Below is a small trained network, with its code and all its weights. Each question gives an input and a class and asks what happens when units are switched off, that is, made to give their printed mean instead of their output.

import numpy as np


def w(rows, s, z=0):
    codes = np.array(rows[::2]) - 128.0
    scale = np.full(codes.shape[1], s)
    scale[-1] = z or s
    return codes * scale


def norm(h):
    return h / np.sqrt((h * h).mean(-1, keepdims=True) + 1e-5)


def f(y):
    return np.maximum(y, 0)


def log_softmax(a):
    a = a - a.max(-1, keepdims=True)
    return a - np.log(np.exp(a).sum(-1, keepdims=True))


def net(x, mask):
    res = np.array(x, float).reshape(1, 7) / 4 @ E
    u = 0
    for l in range(3):
        y = f(norm(res) @ A[l][:, :-1].T + A[l][:, -1])
        res = res + np.where(mask[u : u + 9], y, B[l][:, -1]) @ B[l][:, :-1]
        u += 9
    return log_softmax(norm(res)[-1] @ U[:, :-1].T + U[:, -1])


A, B = {}, {}
E = w([
[180,167,116],'x0',
[161,154,121],'x1',
[181,1,155],'x2',
[119,120,132],'x3',
[94,102,137],'x4',
[107,110,210],'x5',
[66,85,65],'x6',
],0.0068)
A[0] = w([
[50,3,102,198],'0.n1',
[149,104,238,96],'0.n2',
[158,110,185,129],'0.n3',
[194,78,111,253],'0.n4',
[254,73,111,25],'0.n5',
[178,38,173,168],'0.n6',
[92,109,48,150],'0.n7',
[155,66,10,12],'0.n8',
[61,150,209,102],'0.n9',
],0.0089,0.0027)
B[0] = w([
[210,216,83,255],'0.n1',
[175,33,187,193],'0.n2',
[83,160,71,172],'0.n3',
[181,110,53,220],'0.n4',
[149,93,103,194],'0.n5',
[254,115,17,222],'0.n6',
[108,82,77,198],'0.n7',
[145,218,142,190],'0.n8',
[92,141,141,192],'0.n9',
],0.007,0.0051)
A[1] = w([
[128,121,74,82],'1.n1',
[186,112,56,154],'1.n2',
[182,115,147,113],'1.n3',
[202,40,169,167],'1.n4',
[18,26,127,85],'1.n5',
[70,83,75,190],'1.n6',
[193,90,83,30],'1.n7',
[233,179,245,251],'1.n8',
[157,124,61,199],'1.n9',
],0.012,0.0026)
B[1] = w([
[11,136,121,174],'1.n1',
[84,119,109,254],'1.n2',
[109,92,126,170],'1.n3',
[113,79,115,202],'1.n4',
[159,121,124,142],'1.n5',
[202,239,85,164],'1.n6',
[223,100,93,208],'1.n7',
[13,60,129,231],'1.n8',
[111,254,90,240],'1.n9',
],0.0078,0.0077)
A[2] = w([
[239,154,163,9],'2.n1',
[161,131,113,192],'2.n2',
[48,171,126,253],'2.n3',
[78,175,102,198],'2.n4',
[137,168,212,131],'2.n5',
[145,226,29,130],'2.n6',
[49,79,121,200],'2.n7',
[66,254,47,183],'2.n8',
[81,70,226,145],'2.n9',
],0.0093,0.0027)
B[2] = w([
[135,66,87,130],'2.n1',
[119,64,82,152],'2.n2',
[42,43,255,194],'2.n3',
[145,68,190,186],'2.n4',
[45,101,134,136],'2.n5',
[134,141,204,229],'2.n6',
[153,34,192,158],'2.n7',
[223,106,216,248],'2.n8',
[36,159,138,151],'2.n9',
],0.005,0.012)
U = w([
[215,151,255,199],'0',
[183,105,33,207],'1',
[14,107,125,152],'2',
[189,61,102,5],'3',
[118,246,132,68],'4',
[219,156,126,51],'5',
],0.0086,0.0026)

Each question gives the input, the list of numbers given to net, and the class t.
The units are the neurons (one row each of A and B). Each row of codes is followed by its name. A weight is (code - 128) times the scale printed after its matrix; where a second scale follows, it is the last column's (A, B and U).
mask holds one flag per neuron, layer by layer. A switched-off neuron (its flag False) gives its mean, the last column of its row in B, instead of its output. The means were averaged over made-up inputs and are rounded, as every weight is.
A unit's drop is (log p(t) with every unit on - log p(t) with that unit switched off) / (log p(t) with every unit on - log p(t) with every unit switched off).
The circuit of an input: a set's keep is (log p(t) with only the set's units on - log p(t) with every unit switched off) / (log p(t) with every unit on - log p(t) with every unit switched off). Starting from the 12 units with the biggest drops (on a tie, the unit counted first), units are removed one at a time, each time the one whose removal leaves the highest keep (on an exact tie, the one counted first), for as long as the keep stays at least 0.8.
units of the circuit, in order: the units of the circuit, biggest drop first
unit that matters most: the unit with the biggest drop
top k neurons: the k neurons with the biggest drops, biggest first
k most important neurons of layer l: the k neurons of layer l with the biggest drops, biggest first
drop of u: that unit's drop, to one decimal
input [8,4,-6,2,1,1,0], class 2: units of the circuit, in order -> 0.n6, 0.n1
input [-3,7,1,-2,-8,8,1], class 1: units of the circuit, in order -> 0.n6, 2.n3, 2.n8
input [4,6,-5,-3,-8,1,-6], class 2: units of the circuit, in order -> 1.n8, 0.n6, 0.n1
input [-4,8,4,-7,-7,8,3], class 1: units of the circuit, in order -> 0.n6, 2.n8
input [5,7,-6,2,-8,2,-2], class 2: units of the circuit, in order -> 1.n8, 0.n6, 0.n1
input [7,7,-4,2,-4,6,-1], class 2: units of the circuit, in order -> 1.n8, 0.n1
input [-5,7,-7,6,5,-7,7], class 4: top 2 neurons -> 1.n6, 1.n8
input [-7,-1,-6,-6,-6,1,-6], class 2: 2 most important neurons of layer 1 -> 1.n8, 1.n9
input [7,-3,2,-5,8,8,7], class 1: unit that matters most -> 1.n7
input [-6,5,-7,8,0,-5,0], class 0: top 2 neurons -> 2.n8, 0.n6
input [8,8,-2,-5,-4,2,-8], class 2: top 2 neurons -> 1.n8, 0.n6
input [0,-7,-3,-4,-7,2,6], class 0: 2 most important neurons of layer 0 -> 0.n6, 0.n4
input [-8,-6,-2,-8,4,-7,-6], class 0: top 3 neurons -> 2.n8, 0.n6, 0.n4
input [1,0,0,-4,-6,-3,4], class 4: 2 most important neurons of layer 1 -> 1.n9, 1.n1
input [-8,0,-6,-4,2,7,-6], class 2: unit that matters most -> 2.n8
input [5,-5,-8,-7,-2,2,-3], class 2: 2 most important neurons of layer 1 -> 1.n8, 1.n7
input [-2,7,2,-3,-6,8,-1], class 3: 2 most important neurons of layer 0 -> 0.n6, 0.n2
input [-4,-3,2,1,-5,6,-7], class 3: top 2 neurons -> 0.n6, 0.n2
input [-7,-4,0,-4,8,2,5], class 0: 2 most important neurons of layer 0 -> 0.n4, 0.n6
input [0,-5,-1,-7,-5,4,-3], class 2: most important neuron of layer 1 -> 1.n8
input [-6,8,-4,-3,8,-2,5], class 4: 2 most important neurons of layer 1 -> 1.n6, 1.n8
input [0,0,2,1,2,5,-5], class 3: drop of 1.n7 -> 0.1
input [-5,6,-4,-8,-8,2,-1], class 2: drop of 1.n2 -> -0.1
input [0,-2,-2,-4,-7,-8,2], class 4: drop of 0.n6 -> 0.2
